Below is a small trained network, with its code and all its weights. Each question gives an input and a class and asks what happens when units are switched off, that is, made to give their printed mean instead of their output.

import numpy as np


def w(rows, s, z=0):
    codes = np.array(rows[::2]) - 128.0
    scale = np.full(codes.shape[1], s)
    scale[-1] = z or s
    return codes * scale


def norm(h):
    return h / np.sqrt((h * h).mean(-1, keepdims=True) + 1e-5)


def f(y):
    return y / 2 * (1 + np.tanh(0.7978845608 * (y + 0.044715 * y**3)))


def log_softmax(a):
    a = a - a.max(-1, keepdims=True)
    return a - np.log(np.exp(a).sum(-1, keepdims=True))


def net(x, mask):
    res = np.array(x, float).reshape(1, 8) / 4 @ E
    u = 0
    for l in range(3):
        y = f(norm(res) @ A[l][:, :-1].T + A[l][:, -1])
        res = res + np.where(mask[u : u + 11], y, B[l][:, -1]) @ B[l][:, :-1]
        u += 11
    return log_softmax(norm(res)[-1] @ U[:, :-1].T + U[:, -1])


A, B = {}, {}
E = w([
[107,135,178,188,3,179,70,120,221],'x0',
[192,175,76,180,103,136,184,84,53],'x1',
[78,147,159,59,142,145,118,190,132],'x2',
[162,116,116,139,123,47,103,145,141],'x3',
[162,122,77,116,97,91,168,141,99],'x4',
[133,116,137,105,164,136,88,133,164],'x5',
[135,105,126,113,78,73,126,146,143],'x6',
[166,125,146,172,190,118,64,52,174],'x7',
],0.0031)
A[0] = w([
[117,174,18,74,140,155,162,79,102,118],'L0N0',
[104,78,146,82,81,130,92,142,254,35],'L0N1',
[234,146,126,161,216,38,172,99,113,88],'L0N2',
[173,183,122,141,60,211,219,133,44,104],'L0N3',
[68,150,121,130,61,114,49,172,174,73],'L0N4',
[117,135,183,95,202,139,57,125,165,38],'L0N5',
[64,139,203,144,205,179,86,86,111,53],'L0N6',
[73,197,171,115,138,229,156,135,196,81],'L0N7',
[200,131,70,224,110,103,73,53,176,4],'L0N8',
[122,217,50,121,63,175,172,109,41,136],'L0N9',
[133,136,23,169,126,179,171,120,56,137],'L0N10',
],0.0043,0.0017)
B[0] = w([
[135,116,221,155,132,47,128,190,126,187],'L0N0',
[71,98,243,163,2,98,115,73,77,230],'L0N1',
[28,137,45,92,111,32,81,56,143,221],'L0N2',
[158,90,160,212,141,126,225,97,80,255],'L0N3',
[94,13,151,84,96,115,173,115,156,210],'L0N4',
[95,156,124,245,157,187,220,112,54,173],'L0N5',
[122,196,157,85,189,220,101,157,30,173],'L0N6',
[137,98,108,100,223,56,97,45,71,212],'L0N7',
[248,92,25,102,145,132,120,209,156,181],'L0N8',
[106,96,196,172,131,70,249,108,99,253],'L0N9',
[162,146,246,100,59,106,158,121,129,229],'L0N10',
],0.0036,0.0026)
A[1] = w([
[87,249,104,113,160,134,179,129,148,66],'L1N0',
[197,184,99,134,172,76,98,74,91,51],'L1N1',
[36,130,198,131,139,93,137,143,47,120],'L1N2',
[216,165,119,107,200,65,159,15,85,101],'L1N3',
[42,83,232,127,44,115,56,143,186,45],'L1N4',
[255,147,100,182,90,146,78,128,222,23],'L1N5',
[191,93,87,150,50,92,124,164,156,93],'L1N6',
[114,161,117,108,197,246,41,143,142,106],'L1N7',
[99,202,177,143,226,245,115,113,74,7],'L1N8',
[56,104,218,106,75,132,95,169,201,94],'L1N9',
[206,67,75,167,55,91,149,180,214,119],'L1N10',
],0.0042,0.0019)
B[1] = w([
[146,37,164,133,81,105,184,145,153,116],'L1N0',
[97,61,71,144,63,126,111,85,151,143],'L1N1',
[191,110,114,110,108,177,23,137,173,241],'L1N2',
[68,111,106,168,73,134,59,89,227,213],'L1N3',
[52,75,139,26,46,187,129,50,118,253],'L1N4',
[236,3,75,193,89,220,63,178,124,141],'L1N5',
[147,121,185,163,221,202,46,133,98,168],'L1N6',
[112,150,210,202,156,135,208,185,163,163],'L1N7',
[78,158,195,155,235,171,99,110,208,183],'L1N8',
[105,64,136,68,65,143,99,94,14,218],'L1N9',
[168,175,172,133,197,190,101,177,114,195],'L1N10',
],0.004,0.0032)
A[2] = w([
[82,162,159,129,208,201,103,145,137,41],'L2N0',
[185,101,152,128,191,154,86,121,62,211],'L2N1',
[135,142,162,142,106,152,179,133,72,45],'L2N2',
[93,128,152,90,44,172,109,127,165,7],'L2N3',
[178,83,138,199,129,182,111,86,191,120],'L2N4',
[101,117,149,71,90,110,133,177,122,251],'L2N5',
[135,153,108,85,131,93,161,203,142,87],'L2N6',
[132,124,94,55,138,86,129,159,80,110],'L2N7',
[130,117,44,150,131,84,89,76,141,47],'L2N8',
[154,187,140,177,84,134,254,115,101,15],'L2N9',
[133,147,164,176,122,131,217,99,92,133],'L2N10',
],0.0067,0.0019)
B[2] = w([
[122,253,219,191,188,137,189,39,225,209],'L2N0',
[184,128,103,218,98,202,134,164,216,192],'L2N1',
[172,152,141,135,130,12,124,153,139,180],'L2N2',
[74,47,130,66,96,107,109,37,76,217],'L2N3',
[176,101,88,76,114,126,111,233,66,219],'L2N4',
[114,131,86,101,192,177,123,99,79,250],'L2N5',
[117,159,94,99,145,223,138,235,78,139],'L2N6',
[124,196,48,155,166,160,158,160,94,171],'L2N7',
[54,161,67,194,50,27,157,53,215,165],'L2N8',
[207,165,231,51,92,32,207,193,89,255],'L2N9',
[145,173,206,89,98,62,146,162,165,247],'L2N10',
],0.0046,0.0033)
U = w([
[58,218,233,191,255,220,136,41,213,171],'0',
[60,174,6,207,98,2,97,23,204,125],'1',
[241,51,68,218,63,215,38,173,172,93],'2',
[202,195,232,89,74,16,248,194,62,175],'3',
[81,191,27,54,194,164,187,230,37,3],'4',
[36,38,193,46,56,225,58,38,60,208],'5',
],0.0051,0.0029)

Each question gives the input, the list of numbers given to net, and the class t.
The units are the neurons (one row each of A and B). Each row of codes is followed by its name. A weight is (code - 128) times the scale printed after its matrix; where a second scale follows, it is the last column's (A, B and U).
mask holds one flag per neuron, layer by layer. A switched-off neuron (its flag False) gives its mean, the last column of its row in B, instead of its output. The means were averaged over made-up inputs and are rounded, as every weight is.
A unit's drop is (log p(t) with every unit on - log p(t) with that unit switched off) / (log p(t) with every unit on - log p(t) with every unit switched off).
The circuit of an input: a set's keep is (log p(t) with only the set's units on - log p(t) with every unit switched off) / (log p(t) with every unit on - log p(t) with every unit switched off). Starting from the 12 units with the biggest drops (on a tie, the unit counted first), units are removed one at a time, each time the one whose removal leaves the highest keep (on an exact tie, the one counted first), for as long as the keep stays at least 0.8.
circuit, biggest first: the units of the circuit, biggest drop first
most important unit: the unit with the biggest drop
top k neurons: the k neurons with the biggest drops, biggest first
k most important neurons of layer l: the k neurons of layer l with the biggest drops, biggest first
drop when u is switched off: that unit's drop, to one decimal
input [-6,6,-8,-7,-7,5,-6,-2], class 3: 3 most important neurons of layer 0 => L0N10, L0N3, L0N9
input [3,4,-8,-2,4,-3,1,2], class 2: circuit, biggest first => L0N8, L1N5
input [1,0,-8,2,-3,-7,-2,4], class 2: circuit, biggest first => L0N8, L1N5
input [-6,-5,4,1,5,-7,-6,4], class 0: circuit, biggest first => L1N9, L2N4
input [5,-1,-6,-3,-5,-3,-1,8], class 2: circuit, biggest first => L0N8, L2N4
input [5,-5,-5,7,7,8,7,-2], class 5: top 2 neurons => L0N1, L1N4
input [-3,6,0,4,1,-7,3,2], class 1: circuit, biggest first => L0N2
input [-2,2,-1,7,6,-2,5,3], class 1: circuit, biggest first => L0N2, L2N8
input [7,6,6,5,-4,-6,4,-1], class 5: circuit, biggest first => L1N4, L2N3
input [-5,3,7,5,1,5,-6,0], class 0: top 2 neurons => L0N8, L0N7
input [-3,-4,1,2,8,-8,0,1], class 4: 2 most important neurons of layer 2 => L2N6, L2N7
input [-5,-4,3,-2,2,0,-5,-3], class 0: top 2 neurons => L2N0, L1N8
input [7,0,-3,-7,-6,-7,-8,-6], class 3: 3 most important neurons of layer 0 => L0N3, L0N9, L0N2
input [5,2,7,8,-2,7,3,6], class 5: most important unit => L0N1
input [8,8,0,-5,2,6,-3,0], class 3: top 2 neurons => L0N9, L0N3
input [2,-5,2,8,2,-2,-2,7], class 5: top 2 neurons => L0N1, L1N4
input [-8,-4,-8,-3,0,2,6,-6], class 4: top 2 neurons => L0N7, L2N6
input [-4,5,2,3,-8,-8,4,6], class 1: drop when L2N0 is switched off => 0.0
input [-1,0,-8,-8,-3,3,4,5], class 2: drop when L2N4 is switched off => 0.1
input [-5,8,-4,6,-2,6,8,4], class 1: drop when L0N2 is switched off => 0.6
input [-4,-3,2,4,-2,6,1,4], class 0: top neuron => L0N5
input [4,2,1,8,7,1,-8,8], class 2: drop when L1N5 is switched off => 0.2
